Below is a small trained network, with its code and all its weights. Each question gives an input and a class and asks what happens when units are switched off, that is, made to give their printed mean instead of their output.

import numpy as np


def w(rows, s, z=0):
    codes = np.array(rows[::2]) - 128.0
    scale = np.full(codes.shape[1], s)
    scale[-1] = z or s
    return codes * scale


def f(y):
    return y / 2 * (1 + np.tanh(0.7978845608 * (y + 0.044715 * y**3)))


def log_softmax(a):
    a = a - a.max(-1, keepdims=True)
    return a - np.log(np.exp(a).sum(-1, keepdims=True))


def net(x, mask):
    res = np.array(x, float).reshape(1, 5) / 4 @ E
    y = f(res @ A[0][:, :-1].T + A[0][:, -1])
    res = res + np.where(mask, y, B[0][:, -1]) @ B[0][:, :-1]
    return log_softmax(res[-1] @ U[:, :-1].T + U[:, -1])


A, B = {}, {}
E = w([
[180,20,138,51,146,116,99,45,155,76,213],'x0',
[163,98,47,211,114,199,193,62,161,173,157],'x1',
[57,125,212,126,118,182,169,151,237,61,122],'x2',
[100,37,93,110,47,129,199,144,50,48,82],'x3',
[125,88,1,160,73,97,76,225,206,77,160],'x4',
],0.007)
A[0] = w([
[99,126,26,161,108,123,43,185,182,95,165,36],'neuron 0',
[121,198,103,111,201,112,105,115,179,170,173,23],'neuron 1',
[124,211,89,168,127,136,144,187,113,147,57,47],'neuron 2',
[135,174,148,140,186,101,42,123,195,169,143,148],'neuron 3',
[105,30,103,94,56,155,170,174,37,81,70,177],'neuron 4',
[152,136,37,127,121,75,104,184,192,84,98,58],'neuron 5',
[163,82,108,59,155,115,72,42,175,77,226,114],'neuron 6',
[69,160,214,55,149,44,55,188,94,104,67,134],'neuron 7',
[210,148,44,153,109,104,67,107,42,172,107,157],'neuron 8',
[89,214,154,183,105,161,170,155,63,177,74,134],'neuron 9',
[50,110,168,102,88,188,180,116,194,58,93,58],'neuron 10',
[85,160,171,120,94,171,162,149,201,59,146,2],'neuron 11',
[89,181,120,204,133,121,127,196,80,163,75,170],'neuron 12',
[102,200,147,153,192,103,33,125,183,195,209,109],'neuron 13',
[45,127,199,98,91,184,164,148,217,111,124,188],'neuron 14',
[160,169,146,163,165,155,72,140,215,206,178,88],'neuron 15',
[119,175,110,190,62,119,125,217,142,176,98,86],'neuron 16',
[201,27,131,32,149,101,120,74,126,115,215,124],'neuron 17',
[120,101,62,132,90,154,83,206,172,103,142,35],'neuron 18',
[149,186,72,92,161,45,81,137,35,125,155,127],'neuron 19',
[102,150,175,117,173,220,126,156,225,62,145,124],'neuron 20',
[126,196,92,188,152,173,182,164,140,121,66,128],'neuron 21',
[64,207,82,191,109,103,122,140,119,131,54,82],'neuron 22',
[137,197,204,110,180,190,213,3,45,135,76,223],'neuron 23',
[147,88,82,228,101,214,209,46,164,177,147,153],'neuron 24',
[100,141,173,35,111,33,49,222,122,118,107,30],'neuron 25',
[163,130,112,133,134,67,106,108,26,192,148,138],'neuron 26',
[202,133,60,120,100,65,100,132,24,154,152,124],'neuron 27',
[130,95,78,187,79,68,84,175,187,130,139,94],'neuron 28',
[81,63,74,106,80,109,191,147,87,77,79,177],'neuron 29',
[82,98,125,93,52,155,212,106,53,83,96,249],'neuron 30',
[157,149,33,217,130,189,220,54,187,173,144,132],'neuron 31',
],0.0057,0.0008)
B[0] = w([
[49,55,176,88,138,85,114,104,156,216,128,218],'neuron 0',
[155,104,187,160,142,137,191,168,83,138,112,174],'neuron 1',
[203,85,186,127,63,112,135,64,163,42,75,195],'neuron 2',
[152,94,164,207,142,103,178,196,28,131,170,196],'neuron 3',
[161,117,180,225,166,107,109,199,46,182,127,235],'neuron 4',
[36,74,175,94,155,86,90,65,137,211,165,195],'neuron 5',
[209,57,192,153,51,125,170,111,168,54,49,226],'neuron 6',
[84,124,80,41,111,211,192,139,77,83,210,235],'neuron 7',
[119,186,63,109,179,203,144,121,204,121,49,209],'neuron 8',
[166,47,184,107,80,90,117,88,177,88,99,221],'neuron 9',
[136,172,77,180,169,167,131,138,169,147,64,204],'neuron 10',
[111,201,52,146,180,193,127,108,174,109,56,186],'neuron 11',
[178,89,181,109,65,155,151,87,173,68,101,208],'neuron 12',
[157,78,199,184,173,125,170,185,46,146,112,218],'neuron 13',
[140,172,73,126,203,206,101,130,164,156,73,214],'neuron 14',
[150,111,166,203,136,125,186,180,47,154,136,201],'neuron 15',
[149,76,186,108,63,113,120,92,162,120,99,196],'neuron 16',
[175,98,202,142,59,140,148,104,191,68,47,231],'neuron 17',
[59,77,150,115,156,78,128,72,139,214,119,195],'neuron 18',
[121,176,50,107,187,231,127,109,149,103,87,188],'neuron 19',
[151,200,78,156,187,197,114,135,147,169,35,205],'neuron 20',
[154,108,123,105,61,145,159,128,157,110,125,188],'neuron 21',
[181,62,171,145,53,141,146,109,167,93,79,194],'neuron 22',
[14,47,187,61,147,31,45,45,196,228,176,254],'neuron 23',
[95,169,112,14,126,201,214,158,46,67,224,228],'neuron 24',
[93,159,107,21,96,187,255,185,62,77,161,214],'neuron 25',
[112,183,89,131,190,188,123,97,177,160,72,187],'neuron 26',
[141,187,72,168,190,210,150,124,192,139,44,205],'neuron 27',
[46,58,152,60,151,77,113,41,153,193,165,197],'neuron 28',
[150,131,155,187,139,138,153,171,55,189,124,213],'neuron 29',
[152,101,144,194,175,114,104,190,92,211,116,215],'neuron 30',
[91,143,79,16,106,179,198,199,48,59,222,227],'neuron 31',
],0.0053,0.0067)
U = w([
[51,91,162,91,133,82,113,67,162,212,143,124],'0',
[212,92,173,142,51,122,144,97,183,38,93,113],'1',
[101,156,94,53,109,160,176,165,72,59,187,122],'2',
[161,120,154,247,144,117,146,188,53,169,128,120],'3',
[140,197,68,157,174,166,129,118,196,140,70,132],'4',
[148,151,124,138,110,109,97,138,136,121,160,213],'5',
[155,218,78,180,83,25,16,121,137,80,197,16],'6',
[131,229,80,195,84,22,58,108,142,66,184,1],'7',
],0.012,0.0092)

Each question gives the input, the list of numbers given to net, and the class t.
The units are the neurons (one row each of A and B). Each row of codes is followed by its name. A weight is (code - 128) times the scale printed after its matrix; where a second scale follows, it is the last column's (A, B and U).
mask holds one flag per neuron, in row order. A switched-off neuron (its flag False) gives its mean, the last column of its row in B, instead of its output. The means were averaged over made-up inputs and are rounded, as every weight is.
A unit's drop is (log p(t) with every unit on - log p(t) with that unit switched off) / (log p(t) with every unit on - log p(t) with every unit switched off).
The circuit of an input: a set's keep is (log p(t) with only the set's units on - log p(t) with every unit switched off) / (log p(t) with every unit on - log p(t) with every unit switched off). Starting from the 12 units with the biggest drops (on a tie, the unit counted first), units are removed one at a time, each time the one whose removal leaves the highest keep (on an exact tie, the one counted first), for as long as the keep stays at least 0.8.
units of the circuit, in order: the units of the circuit, biggest drop first
most important unit: the unit with the biggest drop
top k neurons: the k neurons with the biggest drops, biggest first
drop of u: that unit's drop, to one decimal
input [1,4,6,-1,-5], class 4: units of the circuit, in order : (neuron 20; neuron 14)
input [4,-5,8,-6,-7], class 4: most important unit : neuron 20
input [4,8,2,3,5], class 2: top 2 neurons : (neuron 24; neuron 31)
input [7,-6,7,-8,-7], class 3: top 2 neurons : (neuron 3; neuron 13)
input [6,1,7,8,1], class 3: units of the circuit, in order : (neuron 4; neuron 30)
input [6,8,6,-1,-1], class 2: top 2 neurons : (neuron 24; neuron 31)
input [-6,-7,-6,2,-2], class 2: top 2 neurons : (neuron 7; neuron 25)
input [3,6,-8,-5,-7], class 4: top 3 neurons : (neuron 8; neuron 26; neuron 27)
input [-8,-4,-2,7,-7], class 1: top 4 neurons : (neuron 9; neuron 12; neuron 2; neuron 22)
input [3,8,0,-3,8], class 0: top 4 neurons : (neuron 0; neuron 28; neuron 18; neuron 5)
input [-5,3,7,-7,5], class 3: top 3 neurons : (neuron 15; neuron 13; neuron 3)
input [-3,8,-6,-5,7], class 2: top 3 neurons : (neuron 31; neuron 24; neuron 23)
input [1,-5,2,-3,3], class 2: top 2 neurons : (neuron 25; neuron 23)
input [6,-7,0,-5,-6], class 2: units of the circuit, in order : (neuron 7)
input [7,2,8,-1,-5], class 4: top 2 neurons : (neuron 20; neuron 14)
input [-2,6,-5,1,6], class 0: top 3 neurons : (neuron 0; neuron 28; neuron 5)
input [-6,-2,5,7,-1], class 3: top 3 neurons : (neuron 4; neuron 30; neuron 29)
input [4,4,-2,-4,-3], class 1: top 3 neurons : (neuron 6; neuron 17; neuron 7)
input [-5,-5,-5,4,0], class 1: drop of neuron 2 : 0.4
input [1,-7,6,2,2], class 2: most important unit : neuron 25
input [6,3,7,2,-6], class 4: drop of neuron 10 : 0.3
input [8,-2,4,-8,-5], class 1: drop of neuron 6 : 0.8
input [0,-2,8,7,-2], class 4: drop of neuron 9 : 0.0
